Questions about the array below.
1) Read off the top-left entry.
2) Read off the entry just right of the smallest entry.
3) Read off the maximum.
4) Read off the entry directly above the smallest entry.
5) Read off the top entry of the column that holds the largest entry.
6) Read off the entry in the top-right corner.
7) Read off the 5th entry from the end, reading row by row.
8) Read off the entry directly above 113.
[[124 124 125 124 122 126 124 123]
 [118 125 118 133 124 118 110 115]
 [112 116 118 134 132 121 114 126]
 [121 123 123 123 121 124 120 121]
 [119 130 107 136 121 105 110 110]
 [121 125 119 124 119 120 125 123]
 [128 119 129 118 124 118 135 135]
 [127 143 106 148 135 100 113 112]
 [112 115 119 131 132 123 117 129]
 [133 123 130 121 130 120 138 137]
 [121 131 112 134 120 107 111 110]
 [122 118 131 117 112 132 119 119]]
1) 124
2) 113
3) 148
4) 118
5) 124
6) 123
7) 117
8) 135
